Here is a tiny trained network, its code and every weight. The questions are about switching its units off for an input and a target symbol, where a switched-off unit gives its printed mean instead of its output.

import numpy as np


def w(rows, s, z=0):
    codes = np.array(rows[::2]) - 128.0
    scale = np.full(codes.shape[1], s)
    scale[-1] = z or s
    return codes * scale


def norm(h):
    return h / np.sqrt((h * h).mean(-1, keepdims=True) + 1e-5)


def f(y):
    return y / 2 * (1 + np.tanh(0.7978845608 * (y + 0.044715 * y**3)))


def softmax(a):
    e = np.exp(a - a.max(-1, keepdims=True))
    return e / e.sum(-1, keepdims=True)


def log_softmax(a):
    a = a - a.max(-1, keepdims=True)
    return a - np.log(np.exp(a).sum(-1, keepdims=True))


def net(x, mask):
    ids = ['Σαβγζθμ'.index(c) for c in x.split()]
    T = len(ids)
    res = E[ids] + P[:T]
    r = norm(res)
    for j in range(2):
        rows = slice(2 * j, 2 * j + 2)
        q, k, v = (r @ M[0][rows].T for M in (Q, K, V))
        z = softmax(np.where(np.tri(T) > 0, q @ k.T / 2**0.5, -1e9)) @ v
        o = O[0][rows]
        res = res + np.where(mask[j], z, o[:, -1]) @ o[:, :-1]
    y = f(norm(res) @ A[0][:, :-1].T + A[0][:, -1])
    res = res + np.where(mask[2:10], y, B[0][:, -1]) @ B[0][:, :-1]
    return log_softmax(norm(res)[-1] @ U[:, :-1].T + U[:, -1])


Q, K, V, O, A, B = {}, {}, {}, {}, {}, {}
E = w([
[113,101,156,173,130],'Σ',
[98,159,98,104,156],'α',
[160,158,99,156,107],'β',
[103,110,126,152,108],'γ',
[137,64,141,137,129],'ζ',
[151,32,2,43,163],'θ',
[126,87,106,192,100],'μ',
],0.0065)
P = w([
[187,76,152,152,125],'0',
[118,48,78,88,41],'1',
[135,144,151,112,148],'2',
[252,71,106,136,143],'3',
[72,113,90,124,72],'4',
[110,155,167,104,173],'5',
[250,78,114,126,122],'6',
[26,138,74,159,68],'7',
],0.0043)
Q[0] = w([
[35,214,99,97,68],'H0',
[32,113,73,194,61],'H0',
[77,63,115,80,255],'H1',
[62,73,166,147,33],'H1',
],0.0052)
K[0] = w([
[57,88,241,109,210],'H0',
[27,210,212,123,233],'H0',
[2,180,80,64,137],'H1',
[57,62,171,60,242],'H1',
],0.005)
V[0] = w([
[141,12,127,91,101],'H0',
[1,65,209,128,196],'H0',
[176,194,114,149,92],'H1',
[96,119,80,141,92],'H1',
],0.0047)
O[0] = w([
[70,198,91,181,232,253],'H0',
[177,2,115,87,237,111],'H0',
[148,116,113,113,26,85],'H1',
[112,71,188,185,161,153],'H1',
],0.0043,0.0038)
A[0] = w([
[208,247,185,178,63,25],'N0',
[67,62,106,190,174,79],'N1',
[89,114,201,179,184,2],'N2',
[40,221,104,126,59,164],'N3',
[149,114,69,15,66,208],'N4',
[100,39,129,2,85,233],'N5',
[171,195,178,202,182,233],'N6',
[128,103,5,219,186,93],'N7',
],0.0045,0.0032)
B[0] = w([
[190,115,39,90,150,133],'N0',
[128,196,132,60,84,205],'N1',
[136,167,227,167,69,124],'N2',
[74,94,146,164,138,160],'N3',
[164,85,132,252,82,145],'N4',
[235,89,66,219,64,165],'N5',
[182,149,112,189,47,223],'N6',
[49,105,199,20,114,252],'N7',
],0.0043,0.0039)
U = w([
[72,136,199,223,26,50],'Σ',
[3,232,44,10,228,111],'α',
[229,183,53,206,5,255],'β',
[151,23,219,40,221,97],'γ',
[80,184,249,200,172,125],'ζ',
[184,51,12,35,201,15],'θ',
[28,194,221,31,43,76],'μ',
],0.0045,0.003)

Each question gives the input, a string of symbols that net reads in full, and the target symbol t.
The units are the heads (2 rows each of Q, K, V and O) and the neurons (one row each of A and B). Each row of codes is followed by its name. A weight is (code - 128) times the scale printed after its matrix; where a second scale follows, it is the last column's (O, A, B and U).
mask holds one flag per unit, heads first, then neurons. A switched-off unit (its flag False) gives its mean, the last column of its rows in O or B, instead of its output. The means were averaged over made-up inputs and are rounded, as every weight is.
A unit's drop is (log p(t) with every unit on - log p(t) with that unit switched off) / (log p(t) with every unit on - log p(t) with every unit switched off).
The circuit of an input: a set's keep is (log p(t) with only the set's units on - log p(t) with every unit switched off) / (log p(t) with every unit on - log p(t) with every unit switched off). Starting from all 10 units, units are removed one at a time, each time the one whose removal leaves the highest keep (on an exact tie, the one counted first), for as long as the keep stays at least 0.8.
units of the circuit, in order: the units of the circuit, biggest drop first
top k neurons: the k neurons with the biggest drops, biggest first
which heads matter: for each layer, one digit per head in row order, 1 if its drop is at least 0.15 and else 0, layers parted by /
drop when u is switched off: that unit's drop, to one decimal
input μ μ α α ζ β, target β: units of the circuit, in order -> N6
input β β θ ζ α α ζ α, target β: units of the circuit, in order -> H0, N5
input θ α α μ Σ, target β: units of the circuit, in order -> H0, N5
input μ β γ α γ Σ α, target β: units of the circuit, in order -> H0, N6
input γ γ ζ Σ Σ, target α: top 2 neurons -> N4, N1
input μ β α γ γ β θ, target β: top 2 neurons -> N4, N5
input Σ ζ ζ γ γ, target α: units of the circuit, in order -> H0, N1
input θ ζ μ μ, target Σ: which heads matter -> 10
input ζ α ζ β ζ, target α: which heads matter -> 10
input β μ Σ μ β β, target β: top 3 neurons -> N0, N7, N6
input ζ θ α α θ, target β: top 2 neurons -> N5, N4
input Σ γ Σ ζ β, target θ: drop when H0 is switched off -> 0.9
input γ α Σ α ζ Σ β ζ, target θ: drop when H0 is switched off -> 1.1
input β β ζ Σ α μ, target μ: drop when H0 is switched off -> 0.1
input ζ θ θ ζ ζ Σ ζ α, target θ: units of the circuit, in order -> H0
